Here is a tiny trained network, its code and every weight. The questions are about switching its units off for an input and a target symbol, where a switched-off unit gives its printed mean instead of its output.

import numpy as np


def w(rows, s, z=0):
    codes = np.array(rows[::2]) - 128.0
    scale = np.full(codes.shape[1], s)
    scale[-1] = z or s
    return codes * scale


def f(y):
    return y / 2 * (1 + np.tanh(0.7978845608 * (y + 0.044715 * y**3)))


def softmax(a):
    e = np.exp(a - a.max(-1, keepdims=True))
    return e / e.sum(-1, keepdims=True)


def log_softmax(a):
    a = a - a.max(-1, keepdims=True)
    return a - np.log(np.exp(a).sum(-1, keepdims=True))


def net(x, mask):
    ids = ['βγδζξπψω'.index(c) for c in x.split()]
    T = len(ids)
    res = E[ids] + P[:T]
    q, k, v = (res @ M[0].T for M in (Q, K, V))
    z = softmax(np.where(np.tri(T) > 0, q @ k.T / 4**0.5, -1e9)) @ v
    res = res + np.where(mask[0], z, O[0][:, -1]) @ O[0][:, :-1]
    y = f(res @ A[0][:, :-1].T + A[0][:, -1])
    res = res + np.where(mask[1:13], y, B[0][:, -1]) @ B[0][:, :-1]
    return log_softmax(res[-1] @ U[:, :-1].T + U[:, -1])


Q, K, V, O, A, B = {}, {}, {}, {}, {}, {}
E = w([
[78,110,92,99,155,78],'β',
[124,160,175,105,77,194],'γ',
[121,200,170,168,131,155],'δ',
[81,145,169,134,55,152],'ζ',
[103,248,114,123,64,172],'ξ',
[160,176,124,60,184,141],'π',
[67,203,142,179,123,114],'ψ',
[181,67,151,139,132,131],'ω',
],0.016)
P = w([
[115,90,40,138,143,254],'0',
[78,138,130,125,150,187],'1',
[83,131,125,119,159,182],'2',
[112,159,129,116,110,144],'3',
[117,153,124,107,97,129],'4',
[117,152,136,101,90,107],'5',
[114,157,140,98,104,88],'6',
[123,154,156,97,97,61],'7',
[127,153,140,71,111,53],'8',
[122,178,141,92,66,49],'9',
[131,187,161,88,41,104],'10',
],0.0071)
Q[0] = w([
[187,69,21,186,206,130],'head 0',
[178,26,23,254,216,149],'head 0',
[177,16,26,92,153,108],'head 0',
[196,158,119,114,35,17],'head 0',
],0.0076)
K[0] = w([
[84,139,149,153,96,189],'head 0',
[83,133,136,130,132,181],'head 0',
[87,168,158,194,107,170],'head 0',
[120,135,255,100,152,62],'head 0',
],0.012)
V[0] = w([
[175,102,211,254,137,112],'head 0',
[194,165,88,117,203,129],'head 0',
[59,157,70,186,125,91],'head 0',
[119,66,104,99,183,76],'head 0',
],0.013)
O[0] = w([
[94,139,231,197,151,180,6],'head 0',
[203,203,175,107,255,10,112],'head 0',
[128,120,62,251,108,45,134],'head 0',
[39,112,101,120,185,95,2],'head 0',
],0.0089,0.0079)
A[0] = w([
[52,187,48,144,102,100,149],'neuron 0',
[108,110,75,121,137,28,173],'neuron 1',
[177,4,156,128,147,163,245],'neuron 2',
[100,169,135,146,155,36,87],'neuron 3',
[162,190,121,129,76,87,83],'neuron 4',
[149,102,183,251,93,152,185],'neuron 5',
[117,222,143,2,214,102,252],'neuron 6',
[135,125,174,85,176,155,162],'neuron 7',
[101,165,93,118,226,154,242],'neuron 8',
[70,126,93,225,55,158,50],'neuron 9',
[235,108,50,162,82,100,57],'neuron 10',
[236,121,177,161,122,173,166],'neuron 11',
],0.0078,0.0034)
B[0] = w([
[144,104,134,175,118,130,192],'neuron 0',
[196,156,100,139,114,165,160],'neuron 1',
[2,140,146,140,102,79,139],'neuron 2',
[161,119,125,64,112,194,146],'neuron 3',
[164,102,167,126,177,152,211],'neuron 4',
[123,133,103,126,227,175,180],'neuron 5',
[106,63,153,147,132,103,250],'neuron 6',
[108,165,158,150,104,121,143],'neuron 7',
[95,91,138,106,86,85,150],'neuron 8',
[165,90,167,95,173,166,207],'neuron 9',
[119,135,223,157,93,113,205],'neuron 10',
[88,187,118,67,159,135,177],'neuron 11',
],0.0098,0.012)
U = w([
[97,98,40,157,85,110,252],'β',
[98,165,92,8,104,159,69],'γ',
[116,193,103,87,215,144,195],'δ',
[100,35,146,98,121,193,90],'ζ',
[163,139,202,115,98,135,133],'ξ',
[131,85,146,47,173,90,63],'π',
[124,83,168,186,192,144,68],'ψ',
[2,144,186,166,116,92,162],'ω',
],0.007,0.0037)

Each question gives the input, a string of symbols that net reads in full, and the target symbol t.
The units are the heads (4 rows each of Q, K, V and O) and the neurons (one row each of A and B). Each row of codes is followed by its name. A weight is (code - 128) times the scale printed after its matrix; where a second scale follows, it is the last column's (O, A, B and U).
mask holds one flag per unit, heads first, then neurons. A switched-off unit (its flag False) gives its mean, the last column of its rows in O or B, instead of its output. The means were averaged over made-up inputs and are rounded, as every weight is.
A unit's drop is (log p(t) with every unit on - log p(t) with that unit switched off) / (log p(t) with every unit on - log p(t) with every unit switched off).
The circuit of an input: a set's keep is (log p(t) with only the set's units on - log p(t) with every unit switched off) / (log p(t) with every unit on - log p(t) with every unit switched off). Starting from the 12 units with the biggest drops (on a tie, the unit counted first), units are removed one at a time, each time the one whose removal leaves the highest keep (on an exact tie, the one counted first), for as long as the keep stays at least 0.8.
circuit, biggest first: the units of the circuit, biggest drop first
unit that matters most: the unit with the biggest drop
top k neurons: the k neurons with the biggest drops, biggest first
drop when u is switched off: that unit's drop, to one decimal
input ζ ψ δ γ π ξ ζ, target π: unit that matters most	head 0
input ψ ξ ψ, target ψ: top 3 neurons	(neuron 5; neuron 9; neuron 0)
input π ξ γ, target π: circuit, biggest first	(head 0; neuron 6)
input ξ ξ ω ζ ζ δ ξ π ψ ξ, target π: circuit, biggest first	(head 0; neuron 6)
input ζ γ β ξ, target β: circuit, biggest first	(head 0; neuron 0)
input ζ ξ ξ ξ ζ ξ ξ ζ ξ ζ, target ζ: circuit, biggest first	(head 0; neuron 9)
input ψ ξ ξ ψ ξ γ ω ξ ψ, target ω: top 3 neurons	(neuron 9; neuron 4; neuron 1)
input ξ β ξ ω ζ ξ ζ ξ ξ ξ, target ω: circuit, biggest first	(head 0; neuron 9)
input ζ ξ δ, target δ: top 2 neurons	(neuron 5; neuron 6)
input δ ξ ξ ξ δ β ω, target ω: top 3 neurons	(neuron 2; neuron 10; neuron 9)
input γ ξ δ, target δ: top 2 neurons	(neuron 11; neuron 6)
input δ ξ ζ γ γ, target γ: top 2 neurons	(neuron 11; neuron 6)
input ω ξ γ, target ω: drop when head 0 is switched off	0.8
input ξ ξ β, target β: top neuron	(neuron 9)
input γ γ δ, target γ: drop when neuron 11 is switched off	0.2
input δ γ ζ ψ ξ γ δ ξ γ, target γ: drop when head 0 is switched off	0.4
input ξ β ψ ω δ ξ δ γ ζ π ψ, target π: drop when neuron 9 is switched off	-0.1
